Facts:
baflu	Ω	tutro; bako	Ω	futuk; basak	Ω	vobak; batel	Ω	plezum; bedeto	Ω	kemor; bisel	Ω	vobak; brakluzas	Ω	deplir
brastir	Ω	flotral; bratra	Ω	klokal; brokler	Ω	gregal; bropibal	Ω	kliplo; broplar	Ω	mozegrur; bulinel	Ω	tutro; dapul	Ω	pludro
deklik	Ω	borom; depun	Ω	gustul; dotror	Ω	klokal; dratri	Ω	meflin; dreduk	Ω	borom; drodi	Ω	tutro; drubos	Ω	rilabre
drutrem	Ω	skadin; dubre	Ω	driskar; dukladron	Ω	meflin; duren	Ω	rilabre; faklak	Ω	broban; figum	Ω	deplir; fiplek	Ω	selak
fladel	Ω	stodem; flenon	Ω	tutro; flepum	Ω	stodem; fliflo	Ω	mumo; flivo	Ω	didrun; floklil	Ω	trovin; flufem	Ω	rilabre
flunuk	Ω	trepu; fluti	Ω	stodem; fostuk	Ω	mapam; gabok	Ω	kekorol; geklas	Ω	sakle; gisar	Ω	kekorol; gotik	Ω	rilabre
govubel	Ω	selak; graflim	Ω	rilabre; gridrir	Ω	grifuskar; gruri	Ω	deplir; grutak	Ω	broban; guplam	Ω	mapam; kegra	Ω	deplir
kemu	Ω	borom; kigis	Ω	sapek; kladu	Ω	driskar; klazik	Ω	vobak; klebar	Ω	skadin; klemizon	Ω	vobak; klifli	Ω	sakle
kloka	Ω	saplesol; klora	Ω	futuk; kosam	Ω	mapam; koskim	Ω	grifuskar; kuplogok	Ω	flotral; kurir	Ω	stinune; kuvek	Ω	tutro
lakla	Ω	gize; lefli	Ω	gize; limus	Ω	mumo; lufas	Ω	pludro; magra	Ω	plopak; milem	Ω	sapek; miskos	Ω	grestira
nabrus	Ω	trorazuk; namiba	Ω	plepes; nebros	Ω	sapek; neflan	Ω	veklu; niklegri	Ω	kotrom; nobri	Ω	ristir; noskes	Ω	nasiskal
nudi	Ω	skadin; nulem	Ω	borom; nustatrak	Ω	tutro; palek	Ω	trorazuk; pegrin	Ω	klikel; petuk	Ω	flotral; pladanu	Ω	nivi
plare	Ω	sapek; plire	Ω	grifuskar; pludas	Ω	sakle; plugural	Ω	kliplo; radek	Ω	kekorol; rakis	Ω	borom; redi	Ω	gesa
ropi	Ω	pludro; roske	Ω	mumo; rovum	Ω	ritragu; ruke	Ω	stodem; skapliko	Ω	grili; skaplin	Ω	somor; skegir	Ω	deplir
sketri	Ω	broban; skikli	Ω	kotrom; skiplu	Ω	zosol; sodrul	Ω	pludro; sonostim	Ω	datir; staplis	Ω	borom; statek	Ω	trovin
stavugri	Ω	stodem; steflustem	Ω	veklu; stidi	Ω	stodem; stovos	Ω	nasiskal; stozo	Ω	naplol; supluk	Ω	selak; tatrin	Ω	skoneva
tazul	Ω	kemor; timus	Ω	futuk; tofal	Ω	mumo; toskom	Ω	mapam; tosuplu	Ω	kemor; tovem	Ω	kotrom; trato	Ω	futuk
trefar	Ω	kekorol; treklo	Ω	trorazuk; trizos	Ω	sotrem; trodar	Ω	plezum; truklo	Ω	kliplo; tukopur	Ω	dogur; vanar	Ω	broban
vaso	Ω	kemor; vazek	Ω	veklu; vovim	Ω	mapam; ziflom	Ω	kemor; zigasis	Ω	grili; zustum	Ω	somor; zutum	Ω	deplir
baflu	ρ	drutrem; bedeto	ρ	neflan; borom	ρ	kigis; bratra	ρ	namiba; bropibal	ρ	nulem; bulinel	ρ	ropi; dapul	ρ	tazul
deklik	ρ	vobak; deplir	ρ	skadin; depun	ρ	plepes; dogur	ρ	ziflom; dotror	ρ	vovim; dreduk	ρ	deplir; driskar	ρ	toskom
dubre	ρ	sonostim; duren	ρ	dreduk; figum	ρ	sakle; flenon	ρ	sapek; flepum	ρ	broplar; flotral	ρ	tutro; flunuk	ρ	trodar
fluti	ρ	rakis; futuk	ρ	kemor; gabok	ρ	bropibal; gaver	ρ	bratra; geklas	ρ	baflu; gregal	ρ	lakla; grili	ρ	gaver
gruri	ρ	depun; gustul	ρ	gridrir; kemor	ρ	grili; kemu	ρ	kati; klazik	ρ	sodrul; klifli	ρ	skikli; kliplo	ρ	kloka
kloka	ρ	palek; kurir	ρ	ristir; lakla	ρ	futuk; limus	ρ	dotror; meflin	ρ	steflustem; milem	ρ	lufas; miskos	ρ	gustul
mumo	ρ	vazek; neflan	ρ	timus; nudi	ρ	kotrom; pladanu	ρ	sketri; plare	ρ	dapul; plopak	ρ	pegrin; plugural	ρ	statek
radek	ρ	stozo; rakis	ρ	grutak; redi	ρ	flivo; ristir	ρ	flepum; roske	ρ	plugural; rovum	ρ	borom; sakle	ρ	radek
sapek	ρ	skapliko; selak	ρ	vaso; skapliko	ρ	trizos; skiplu	ρ	treklo; sodrul	ρ	zustum; sonostim	ρ	pludas; statek	ρ	driskar
stavugri	ρ	plopak; steflustem	ρ	fiklak; stozo	ρ	dogur; supluk	ρ	skaplin; tazul	ρ	lefli; timus	ρ	klazik; tofal	ρ	duren
toskom	ρ	tofal; treklo	ρ	zigasis; trizos	ρ	brokler; trodar	ρ	plare; trovin	ρ	nobri; truklo	ρ	miskos; tukopur	ρ	stavugri
tutro	ρ	klebar; vaso	ρ	tovem; vazek	ρ	dubre; ziflom	ρ	geklas; zigasis	ρ	figum; baflu	Θ	b; bako	Θ	b
basak	Θ	c; batel	Θ	b; bedeto	Θ	e; bisel	Θ	a; brakluzas	Θ	a; brastir	Θ	a; bratra	Θ	b
brokler	Θ	d; bropibal	Θ	b; broplar	Θ	c; bulinel	Θ	c; dapul	Θ	a; deklik	Θ	b; depun	Θ	a
dotror	Θ	e; dratri	Θ	d; dreduk	Θ	e; drodi	Θ	d; drubos	Θ	b; drutrem	Θ	d; dubre	Θ	a
dukladron	Θ	a; duren	Θ	c; faklak	Θ	a; figum	Θ	b; fiplek	Θ	e; fladel	Θ	c; flenon	Θ	c
flepum	Θ	a; fliflo	Θ	b; flivo	Θ	b; floklil	Θ	c; flufem	Θ	c; flunuk	Θ	d; fluti	Θ	d
fostuk	Θ	c; gabok	Θ	a; geklas	Θ	a; gisar	Θ	b; gotik	Θ	b; govubel	Θ	a; graflim	Θ	a
gridrir	Θ	a; gruri	Θ	d; grutak	Θ	a; guplam	Θ	d; kegra	Θ	c; kemu	Θ	d; kigis	Θ	e
kladu	Θ	c; klazik	Θ	d; klebar	Θ	b; klemizon	Θ	a; klifli	Θ	e; kloka	Θ	b; klora	Θ	e
kosam	Θ	e; koskim	Θ	b; kuplogok	Θ	a; kurir	Θ	b; kuvek	Θ	a; lakla	Θ	a; lefli	Θ	b
limus	Θ	c; lufas	Θ	b; magra	Θ	a; milem	Θ	a; miskos	Θ	d; nabrus	Θ	d; namiba	Θ	a
nebros	Θ	e; neflan	Θ	a; niklegri	Θ	a; nobri	Θ	e; noskes	Θ	d; nudi	Θ	c; nulem	Θ	d
nustatrak	Θ	d; palek	Θ	a; pegrin	Θ	e; petuk	Θ	a; pladanu	Θ	a; plare	Θ	b; plire	Θ	e
pludas	Θ	d; plugural	Θ	c; radek	Θ	a; rakis	Θ	b; redi	Θ	a; ropi	Θ	a; roske	Θ	e
rovum	Θ	a; ruke	Θ	a; skapliko	Θ	c; skaplin	Θ	e; skegir	Θ	b; sketri	Θ	c; skikli	Θ	a
skiplu	Θ	b; sodrul	Θ	d; sonostim	Θ	d; staplis	Θ	b; statek	Θ	e; stavugri	Θ	e; steflustem	Θ	b
stidi	Θ	b; stovos	Θ	d; stozo	Θ	b; supluk	Θ	b; tatrin	Θ	a; tazul	Θ	b; timus	Θ	d
tofal	Θ	e; toskom	Θ	b; tosuplu	Θ	a; tovem	Θ	e; trato	Θ	e; trefar	Θ	d; treklo	Θ	b
trizos	Θ	e; trodar	Θ	c; truklo	Θ	b; tukopur	Θ	d; vanar	Θ	d; vaso	Θ	b; vazek	Θ	a
vovim	Θ	a; ziflom	Θ	b; zigasis	Θ	e; zustum	Θ	e; zutum	Θ	e; baflu	φ	bulinel; basak	φ	bisel
bisel	φ	basak; brakluzas	φ	figum; brakluzas	φ	skegir; bulinel	φ	kuvek; dapul	φ	sodrul; dreduk	φ	staplis; drodi	φ	kuvek
drubos	φ	flufem; dubre	φ	kladu; figum	φ	kegra; fladel	φ	stidi; fluti	φ	flepum; fluti	φ	stidi; graflim	φ	gotik
graflim	φ	duren; guplam	φ	toskom; kegra	φ	figum; kigis	φ	nebros; klemizon	φ	klazik; kosam	φ	fostuk; kosam	φ	guplam
kuplogok	φ	brastir; kuvek	φ	baflu; lakla	φ	lefli; milem	φ	plare; nabrus	φ	treklo; nebros	φ	milem; nebros	φ	kigis
niklegri	φ	skikli; nudi	φ	klebar; nulem	φ	kemu; nustatrak	φ	baflu; petuk	φ	brastir; plire	φ	gridrir; rakis	φ	staplis
rakis	φ	nulem; ropi	φ	dapul; roske	φ	tofal; skapliko	φ	zigasis; sketri	φ	grutak; sodrul	φ	dapul; staplis	φ	deklik
steflustem	φ	neflan; stidi	φ	stavugri; stidi	φ	fladel; stovos	φ	noskes; timus	φ	bako; tosuplu	φ	bedeto; trato	φ	bako
trefar	φ	gisar; truklo	φ	plugural; vanar	φ	grutak; vovim	φ	toskom; ziflom	φ	bedeto; zutum	φ	brakluzas

Known rows:
mumo: [ -2 -18   6  -9   0   7  13   3  -4 -10  17  -7 -20   9   1   9   0 -15
   9  -4  -3  -3  -6   1   3  -1  -6  -4   1   3  -9 -12  -4  -4 -11   4
  -4   6  -3   7  -2   2   9   1  -9 -17 -22  -1   0]
limus: [ -4  10  19   1   3  13  -1   1   3   7  -7  -2 -27 -12  -7  12  -3  -7
   5  -2   0   1  -9  -3   4  10 -13   6   3   2  -7  -2 -10   3 -21   1
 -11   2  -4   1   4  -2   5  -7   6  -8 -10  -5  -9]
noskes: [  0  13  -7  10   2 -15   2  -2  -2  16 -10  -1   2  -3   4  14   0  15
   0  -2   6  -3  10   1   0   1   1  -1  -3   1   8   9  15  -2   7   1
   9   6   5  -3  -1   2 -20  -1   5  12 -20   5   7]
gruri: [ -7  17   3  10   7  10   1   7  14  18  12 -15 -32  13  -5  25   2 -10
   7  -7  12   3 -11   7   6  21   1  -6  -2  -3  -1  -8 -10  -8  14   3
  -1  -2  -1 -31 -10  -6   2  -3   6 -12 -11   5   8]
treklo: [ -1  14   8  -9  -1   8   4  -2   5  17   4 -11 -33  -4  -1  39  -5   5
   3 -10  -2   3  -7  -3   3   6 -11   3   0  10  -1 -12   3  -3   0   0
  13   0   1 -23   0   0   8 -11   3 -18 -13  -2  -4]
kosam: [  3   2 -10   1  -3  -1 -16  -1   5 -11  -6  11  33  -3  -1 -29   1   4
 -11   9  -2   4   3   0  -4  -3  12   1   1  -5   5   3  -6   6  13  -5
  -1 -12  -1  -1   1  -2   5   3   2   9  45   0  -1]
futuk: [-10 -20  14  -2   0   9   3   6 -11  -7  25   2  -2  14   0  15   0  -2
  -6  -4   2  -6 -22   2   2   3 -15 -10   5   6  10 -14   2  -8 -22  -4
 -30   7  -3   6  -3   3   3  10 -10 -35 -19   5  -3]
klikel: [  2 -16  -8   1  -3  -4  11  -1  -6 -13   6  -4  18  15   8 -11   2  -2
  14   5  -3  -2   7   2  -1  -8   1  -5  -5  -3   4  10  12  -1   8   1
   1   8   2  13  -3   1  -6   3 -10   6  -4  -4   5]
flufem: [ -1  10   3   8  -4   6  -6  -3   1  -3 -16   0  21  -1   1 -14  -1   9
   7   9  -5   5   2  -2  -1   1  -4   4  -2  -4  10  17   2   7   5  -3
  -7  -2   1  -2   6  -5  -2  -6   4  11  31  -7  -5]
drubos: [  2  22  -6   8   1  -9   3  -4  -3  28 -12   6   8  -4   0  16  -1  17
   4  -2   8   0   4   0  -4   1   0   5  -1   6  10  14  20  -4   6   4
   5   2   5 -12  -7   5 -21  -5   4  17 -20  -3   1]
ruke: [  5  -5 -16  15   5  -1  -6  -2  -8  20 -22   9  13 -20  -5 -24  -5   3
  -8   8  10  -9   0  -5  -5   1  -6   7   5 -12 -15   1   3   7 -22 -13
  18   7   7  19   1  -3 -14  11  -1  20   2  12   6]
stodem: [  4 -23 -17   2  -4   3  14  -3 -13   2  -3  -3  24  10   6 -14  -4   1
  14   9  -2  -4   0  -2  -8  -8  -7  -1   1  -3  -5   2  11   2  -4  -4
  12   9   7  10  -3   0  -7   4 -14   8   6   2   6]
fladel: [  5   6 -12  10  -1  12  -2  -5  -9  33 -27  16  27 -19  -7 -16  -8   5
   9  13   7  -1  -8  -6 -13   4 -12  11  10   1 -11   8   8   8 -21  -6
   7   3   6   2  -6   3 -16  -4   0  23  17  -2  -4]
flepum: [  0 -15  -4  -4   1  17  -7   2  -4   8  -6   1  -9 -15 -10 -12  -7  -8
 -13   2  -1  -2 -17  -7  -5   3  -9   5  12  -4 -23 -27 -22   7 -28 -12
  10  -6   2  -3   7  -5  17   8  -1 -12  32  14  -2]
trukor: [  2 -16  -8   1  -3  -4  10  -2  -6 -12   6  -4  18  15   8 -11   1  -1
  13   5  -2  -2   8   2  -1  -8   1  -5  -5  -3   4  10  13  -1   9   1
   1   8   2  14  -3   1  -6   2 -11   6  -5  -4   5]
plugural: [ -4   1  18  -7  -1  19   4   3   2  -7  -9  -9 -22  -2  -7  -4  -1 -14
  11  -2 -11   7 -10  -1  -3   2  -3   6   8   1 -13  -7 -28   5 -13  10
 -12 -10  -3 -16  12  -5  20  -7   8  -1  27  -3 -11]
nulem: [  2  15   2 -11  -7 -24  -9  -4   3 -14  -3   9  19  -4   9  11   3  24
 -17  -5  -9   6  16   1  -1 -13  14  -3  -2  14  25   6   9   0  23   7
  -3 -12  -1 -10   9   9  -3  -6  11   3  14  -3  -4]
figum: [  2  32   0  -7   3  20  -7   5  27  43  22 -11 -34   5   1  22  -3  -9
  21  -1  11  11 -15   3  10  21   0  -7   0  10 -10 -11  22  -6  10  -4
  28  -6  -8 -38 -17  -1   4 -21   1  -2  19 -10   0]

Rows:
No name comes twice in this set of rows, the named rows included.
[  0 -23   8 -12   4   5  28   6  -7 -12   4 -14 -38  12  -4  -7   4 -33
  25  -8  -8  -1   0   4  -6 -10   8   0   7  -1 -33 -11 -25  -4 -15  24
  -3  -1  -2  -1   5   1  12   2  -4  12 -22   2   1]  driskar
[ -3 -13   5  -1   5  13  19   8   3  -5  16 -17 -31  23  -4  -2   5 -34
  27  -4   2   1  -6   8   0   6   6  -4   0  -7 -21  -6 -18  -7   1  14
  -7   2  -4  -6  -7  -5   9   2  -6   1 -19  -1   6]  deplir
[  8   9   3  -6   7   2 -11  -2  19   4   6  -3 -48 -29  -5  15  -5 -14
 -13  -4   7  -5   8  -6  17  13  -8   7  -8  -3 -22 -14  -1   5 -10 -14
  31   9  -6  25  -5  -1   9  -9   2 -17 -35  -4   2]  radek
[ -3   6  11 -10   2   7  21   3  -3  12 -12 -16 -41   5  -7  13   1 -14
  19 -14 -10   7  -4   3 -11  -7   9   5  10   5 -22 -10 -28  -2  -6  26
   2 -15   3 -39  13  -2  13  -5  11  18   5   5  -5]  toskom
[  4  17   2 -15  -2   9   3  -6  13  15   8 -15 -41  -9   2  48  -9   5
   4  -8  -4   4   1  -6   9   9 -14   6  -7  11  -5 -13  11   0  12  -6
  35   3   1 -16  -4   0  12 -21   1 -22 -17  -9  -2]  stozo
[  2   0  21 -23   1  -9  -5   4   7 -30  -3   7 -26 -15  -7 -13   7 -17
 -14 -12 -15   6   8   1  -2 -14  22   5   9   6 -15 -14 -36   3  -9  20
 -15 -22 -10  -1  18   5  25  -1  14   5  14   0 -12]  dreduk
[  2  20  -8  21  11  -1 -19   9  17  25   3  11   8  -2  -4 -37   8 -15
   5   9  24   0   0   7   6  15  17  -6  -1 -14  -8  14  13  -3   1  -5
   1   0  -8   7 -15  -4 -19   5   3  31   8  -1   9]  brakluzas
[  0 -10  -1   0   4  15  -4   2  -5  17  -9   2 -19 -20 -11  -3  -7  -9
 -10   0   3  -5 -17  -6  -4   6 -14   6  12  -3 -25 -25 -17   5 -36 -10
  10   0   3   2   4  -3   9   7   0  -8   8  13  -1]  stavugri

The same objects again, as new rows of numbers:
Known rows:
nulem: [-20  13  28   3  -3   4  49   0  -8   4  10   8  -5  74  -7 -35  31   2
  10 -17  16  53  -2   8   1 -32]
kekorol: [-15  -3  16  -2  21 -35  -1 -16  -4  -3  19  10   3 -12  -5 -35  11  -8
  11   8  20   4   5 -12  -9 -31]
lakla: [-12  -2  14  -2  -2 -28  12   3  20  -3   9  14  -4 -12  -6  -9   7  -1
  10 -15  22   6  -1 -12  -7 -32]
nebros: [-18   4  14  -2   3 -37  -1  -1  13  -4   9   5  -4 -11  -6 -13  14  -4
  19 -14  18   5   0 -14 -10 -31]
gisar: [-18   2  16  -2  40 -30  -1   3   4  -5  10   1  -5 -10  -7 -34  16 -16
  31 -14  26   5   0 -15 -10 -29]
fladel: [-20  21  15  17  18 -18   9  39  -1   4  17   1  15 -18  -7   7   4 -17
  35 -14  31   3   0 -16 -14 -32]
brokler: [-17  13  16   3  -2 -37  24  -7  -6  -3  10  19   1   2  -8 -36   5 -16
  18 -15  17  46  -2 -11  10 -25]
statek: [ -5  -2  13  -3  18 -23  -2  11   8  -3  10   1  -5  -2   2   1   7   1
  11  -8  35   5   1 -12  -3 -30]
nustatrak: [ 22  22  17  -1  -3 -34  15  -2  -4  -5   6   0  26 -12  -5 -36   3  -2
   9 -16  17  41   1 -14 -11 -17]
stinune: [-15  -3  16  -2  22 -35  -1 -16  -4  -3  21  12   4 -12  -5 -35  12  -8
  11  11  21   5   5 -12  -9 -31]
brastir: [-18  -3  17  -2  -1 -23  11   3  26  -4   8   6  -6  -4  -7 -11   6 -16
  24  -7  22   9  -2 -14  -1 -31]
fiplek: [-18   3  15  -2   6 -35  -1  -2  13  -5  10   3  -4 -11  -5 -14  14  -6
  20 -13  17   5   0 -14  -9 -31]
fliflo: [-19   5  15  -2  32 -34  -1   2   1  -4  11   2  -5 -12  -7 -35  17 -12
  19 -16  23   4   0 -14 -13 -30]
klebar: [-18  15  16   1  41 -38   0   6  -4  -4  10  11  -5   0  -8 -35  17 -16
  31 -14  25  14   4 -15  -3 -23]
mumo: [ -5  -5  15  -4  21 -18  -1 -16   5  -4  21   1   1 -13   4 -35   9  -5
  11   7  24   3   0  -8 -13 -32]
gabok: [-11  -4  15  -3  -2 -14  10   0  31  -4   9   2  -5 -13  -2 -11   6  -7
  11 -14  20   4  -2 -13 -11 -32]
vovim: [-19   9  15   4  -2 -39   9   4  10  -3   9  50  -5 -12  -8  -9   7  -3
  11 -14  17  20  -1 -14   0 -28]
dreduk: [-19  23  14  -2   8   5  24  15  -6  19  10  18  -5  79  -1  -1  61  24
   8 -15  19  14   8  13  -5 -32]

Rows:
No name comes twice in this set of rows, the named rows included.
[-20  13  15  -2  19   5  28   6  -6   5  11   2  -5  50  -5 -35  72  16
   8 -19  17   8   6   8 -14 -33]  rakis
[-12  -4  15  -3  14 -11  -2   1  26  -6   9  -1  -5  -9   3  -7   8 -10
  33 -12  23   4  -2 -14 -12 -32]  bedeto
[  0  -5  15  -4  24 -15  -2 -15   5  -3  22   0   0 -12   6 -35   7  -3
  10  12  28   4   0  -6 -14 -33]  gregal
[ -2  -3  13  -4  19 -40  -2 -17  44  -7   9  22  -9 -11  -8 -37  15 -16
  16 -15  27  13  -2 -14   6 -20]  kegra
[ -1  -3  12  -4   0 -41  -3 -18  39  -7   8  28  -7 -11  -7 -36  18  -8
  14 -16  17  15  -1  -6   5 -19]  zutum
[-18  -4  21  -2  -2  35  46  -3  -6  -2   9  -2  -5  61   5 -35  25   1
  11 -16  17  36  -4   9  -9 -33]  kemu
[-20  -3  16  -3  34  29  24   7  -4  -2  10  -2  -6  58   0 -35  65   5
  11 -16  17   5   0  -5 -14 -33]  deklik
[-12  10  14   9  -3  -5  26  21  -6   0  21  -1  35 -19   6  -7   1 -17
  20 -15  18   9  -3 -11 -13 -32]  fluti
[-18  -4  20   3  17 -13   1 -14  -7   6  23   8  -6  18  -7 -35  42  21
  10   9  17  21   0 -10 -14 -33]  borom
[-19  17  16   1  43 -38   0   6  -4  -4  10  15  -5   2  -8 -34  17 -16
  31 -14  27  15   5 -15  -1 -21]  lefli
[-13  -3  14  -3   4 -21  -1  -4  21  -5  10   0  -4 -12   2 -12  11  -3
  18 -14  18   4  -1 -14 -13 -32]  klifli
[-18  -1  16  -2  -1 -29  23  35  24  -3  10   4  29 -14  -7  13   4  -5
  18 -14  19   4  -1 -16  -6 -24]  ruke

The same objects again, as new rows of numbers:
Known rows:
bulinel: [ -5  43  41   3  36 -49  -9  19  55  -1   3 -26 -57  16]
tosuplu: [ -7  29  -9  -2  18 -17  -5   2   6   5   2   0   7  -7]
basak: [-24  36  -9  -4  33  -7  10  -7  11   6  -2  -1   0 -14]
fiplek: [  7 -17 -12  10   2   9 -26  -2 -14  -5   4  10  -7  30]
roske: [  9  16   1   5  39  23 -23  30 -14 -22  13  13 -54  33]
sakle: [  7 -15  10   6 -37   6  17  12  -8  -6  -6 -20 -10 -12]
deklik: [-20 -11  25 -13  51   0 -16  29  -3  -9   6  20 -25   3]
nulem: [-30  37  -9  -4 -15  24 -54 -21 -19  34 -35   8  54  16]
trizos: [ 15 -26 -26  -9   7  10 -21  -7 -19  -2   9  29 -12  23]
dogur: [  8 -15   8   6 -40   6  18  11  -8  -4  -7 -20  -7 -12]
grestira: [ 11 -17   4  -2 -36   7  18  10 -10  -5  -4 -12 -11 -15]
brokler: [  7 -16 -34 -18   1   7   2 -43   1  30  -7  24  32  13]
zigasis: [  4 -13  -5  17   2  10 -27   1 -11  -7   2   3  -7  33]
gaver: [  9 -16   8  10 -39   3  22  11  -5  -1  -6 -25  -8 -10]
gregal: [ 10 -10  35   8  -2  19  25  38  -2 -28   2 -19 -48  -6]
stavugri: [  8 -11 -14  10   5  28 -19  -4 -32   0   6  51  -5  13]
futuk: [  9 -16  11  10 -35   3  21  14  -4  -3  -5 -24 -11  -9]
dreduk: [ -5   1 -28   3  10  -3 -28  12 -22  24  -1   6 -14  33]

Rows:
No name comes twice in this set of rows, the named rows included.
[ 10 -30  -8 -25 -29  -6   8   8  -4 -13  -3 -29 -19  -8]  tutro
[  6 -23 -41  -3 -31   3 -36 -30 -25  15  -3  20  31  20]  pegrin
[ 19 -38 -63 -41 -20   9 -35 -36 -39  13   8  61  19   5]  skaplin
[-14  37  22 -10  37  18 -29  23  -6 -27   7  19 -27  -4]  truklo
[ -7   0  10   8  18 -18  -1  -1  13  -4   1  -3  14  -3]  neflan
[ 12  -6  18 -15  70  31  11  10  11 -17   9  26 -43  22]  flunuk
[ -7 -16 -28  -6 -16 -24  -3 -31   2  25   3   8  37  -5]  klebar
[ -2  -4 -17   9  -9   5  -4 -41   9  30 -16  -2  45  23]  drutrem
[ -8   0   7   8  12 -18  -5  -5  12  -2  -1  -3  21  -3]  geklas
[-21  26  52   0  28  24 -50  21  -6 -47  -7  18   4 -11]  gabok
[-17   7   7 -29  -2  23 -52 -10 -24 -22  -3  45  23 -20]  kloka
[ -1  17 -32  10   8  10 -24   3 -20   1   2   3 -20  27]  nebros
[ 17 -27  -9 -21 -28   9  22   8 -16  -5   3   7 -20 -21]  sapek
[ -7  24 -12 -26  31  -8  10  -8  11  10   7  19   1 -17]  skapliko

